Below is a small trained network, with its code and all its weights. Each question gives an input and a target symbol and asks what happens when units are switched off, that is, made to give their printed mean instead of their output.

import numpy as np


def w(rows, s, z=0):
    codes = np.array(rows[::2]) - 128.0
    scale = np.full(codes.shape[1], s)
    scale[-1] = z or s
    return codes * scale


def norm(h):
    return h / np.sqrt((h * h).mean(-1, keepdims=True) + 1e-5)


def f(y):
    return y / 2 * (1 + np.tanh(0.7978845608 * (y + 0.044715 * y**3)))


def softmax(a):
    e = np.exp(a - a.max(-1, keepdims=True))
    return e / e.sum(-1, keepdims=True)


def log_softmax(a):
    a = a - a.max(-1, keepdims=True)
    return a - np.log(np.exp(a).sum(-1, keepdims=True))


def net(x, mask):
    ids = ['αβγεζλξπστφψω'.index(c) for c in x.split()]
    T = len(ids)
    res = E[ids] + P[:T]
    r = norm(res)
    for j in range(3):
        rows = slice(3 * j, 3 * j + 3)
        q, k, v = (r @ M[0][rows].T for M in (Q, K, V))
        z = softmax(np.where(np.tri(T) > 0, q @ k.T / 3**0.5, -1e9)) @ v
        o = O[0][rows]
        res = res + np.where(mask[j], z, o[:, -1]) @ o[:, :-1]
    y = f(norm(res) @ A[0][:, :-1].T + A[0][:, -1])
    res = res + np.where(mask[3:11], y, B[0][:, -1]) @ B[0][:, :-1]
    return log_softmax(norm(res)[-1] @ U[:, :-1].T + U[:, -1])


Q, K, V, O, A, B = {}, {}, {}, {}, {}, {}
E = w([
[123,127,117,73],'α',
[131,107,183,106],'β',
[158,116,157,115],'γ',
[118,102,177,114],'ε',
[152,95,130,106],'ζ',
[88,123,146,83],'λ',
[116,155,152,91],'ξ',
[119,83,128,89],'π',
[118,154,142,95],'σ',
[137,140,177,112],'τ',
[177,108,45,249],'φ',
[150,86,161,100],'ψ',
[121,108,144,143],'ω',
],0.012)
P = w([
[125,142,100,184],'0',
[162,137,120,109],'1',
[187,149,73,158],'2',
[77,140,83,254],'3',
[75,123,199,109],'4',
[255,133,132,104],'5',
],0.0079)
Q[0] = w([
[203,178,125,74],'head 0',
[226,80,148,134],'head 0',
[55,119,128,208],'head 0',
[107,176,119,156],'head 1',
[144,114,129,128],'head 1',
[152,76,59,76],'head 1',
[255,145,112,54],'head 2',
[103,170,17,182],'head 2',
[93,107,242,50],'head 2',
],0.0081)
K[0] = w([
[75,142,100,206],'head 0',
[59,160,97,158],'head 0',
[126,152,175,20],'head 0',
[140,149,198,79],'head 1',
[140,130,88,145],'head 1',
[135,135,104,193],'head 1',
[25,129,95,255],'head 2',
[89,127,148,98],'head 2',
[184,158,71,144],'head 2',
],0.0099)
V[0] = w([
[11,160,176,124],'head 0',
[100,124,213,224],'head 0',
[15,144,111,53],'head 0',
[177,127,88,167],'head 1',
[166,141,150,77],'head 1',
[179,165,169,83],'head 1',
[169,220,38,164],'head 2',
[130,190,227,83],'head 2',
[91,1,78,130],'head 2',
],0.0088)
O[0] = w([
[74,158,39,111,105],'head 0',
[15,23,116,144,251],'head 0',
[115,206,54,67,17],'head 0',
[102,130,219,118,162],'head 1',
[147,17,109,95,151],'head 1',
[142,85,119,101,162],'head 1',
[254,109,41,214,122],'head 2',
[122,59,120,51,91],'head 2',
[106,201,203,101,145],'head 2',
],0.0067,0.0024)
A[0] = w([
[94,114,165,23,181],'neuron 0',
[165,138,117,84,119],'neuron 1',
[128,109,140,253,252],'neuron 2',
[147,126,174,168,84],'neuron 3',
[163,95,93,73,123],'neuron 4',
[87,121,124,130,46],'neuron 5',
[109,70,197,87,120],'neuron 6',
[177,153,126,133,115],'neuron 7',
],0.0071,0.0033)
B[0] = w([
[82,207,93,49,186],'neuron 0',
[101,89,69,168,125],'neuron 1',
[169,236,78,247,252],'neuron 2',
[135,47,59,91,149],'neuron 3',
[68,170,83,194,145],'neuron 4',
[78,24,157,144,110],'neuron 5',
[199,127,124,29,197],'neuron 6',
[253,83,207,34,131],'neuron 7',
],0.0039,0.0045)
U = w([
[39,104,157,100,145],'α',
[127,141,144,159,3],'β',
[162,107,80,134,159],'γ',
[180,111,46,155,147],'ε',
[85,211,72,92,146],'ζ',
[246,184,117,110,137],'λ',
[187,154,204,158,80],'ξ',
[131,247,196,119,168],'π',
[135,110,227,88,80],'σ',
[78,89,157,88,138],'τ',
[170,52,186,168,109],'φ',
[62,158,143,244,137],'ψ',
[120,18,107,138,100],'ω',
],0.011,0.0046)

Each question gives the input, a string of symbols that net reads in full, and the target symbol t.
The units are the heads (3 rows each of Q, K, V and O) and the neurons (one row each of A and B). Each row of codes is followed by its name. A weight is (code - 128) times the scale printed after its matrix; where a second scale follows, it is the last column's (O, A, B and U).
mask holds one flag per unit, heads first, then neurons. A switched-off unit (its flag False) gives its mean, the last column of its rows in O or B, instead of its output. The means were averaged over made-up inputs and are rounded, as every weight is.
A unit's drop is (log p(t) with every unit on - log p(t) with that unit switched off) / (log p(t) with every unit on - log p(t) with every unit switched off).
The circuit of an input: a set's keep is (log p(t) with only the set's units on - log p(t) with every unit switched off) / (log p(t) with every unit on - log p(t) with every unit switched off). Starting from all 11 units, units are removed one at a time, each time the one whose removal leaves the highest keep (on an exact tie, the one counted first), for as long as the keep stays at least 0.8.
units of the circuit, in order: the units of the circuit, biggest drop first
most important unit: the unit with the biggest drop
which heads matter: for each layer, one digit per head in row order, 1 if its drop is at least 0.15 and else 0, layers parted by /
drop when u is switched off: that unit's drop, to one decimal
input σ α λ ψ, target λ: most important unit	head 0
input β σ τ π, target ε: units of the circuit, in order	(head 0; head 2)
input β π ω ζ, target π: units of the circuit, in order	(head 2; head 0)
input σ π τ β π, target ω: which heads matter	001
input π σ π γ ε, target π: which heads matter	101
input ε λ σ ζ ω, target ε: which heads matter	001
input λ π ξ, target ζ: which heads matter	100
input ω ζ τ π ζ π, target π: which heads matter	011
input ζ π ξ π, target π: units of the circuit, in order	(head 0; head 2)
input τ ε λ, target ω: which heads matter	000
input ζ γ σ λ, target φ: which heads matter	100
input ω ω β, target ψ: which heads matter	101
input π ε ζ, target π: which heads matter	001
input λ π ψ, target ζ: which heads matter	100
input τ ξ λ, target ω: most important unit	head 2
input ε ζ ψ σ π π, target ε: which heads matter	101
input ε ψ β λ β π, target ζ: which heads matter	100
input π π ε, target π: which heads matter	001
input α π α σ λ, target λ: units of the circuit, in order	(head 0; head 2)
input ζ α ε σ, target λ: units of the circuit, in order	(head 0)
input λ α α ζ τ, target λ: units of the circuit, in order	(head 2; head 0)
input λ ζ σ, target ζ: drop when head 0 is switched off	0.6
input α π ω, target λ: drop when neuron 1 is switched off	0.0
input τ ε ε α, target α: drop when head 2 is switched off	1.4
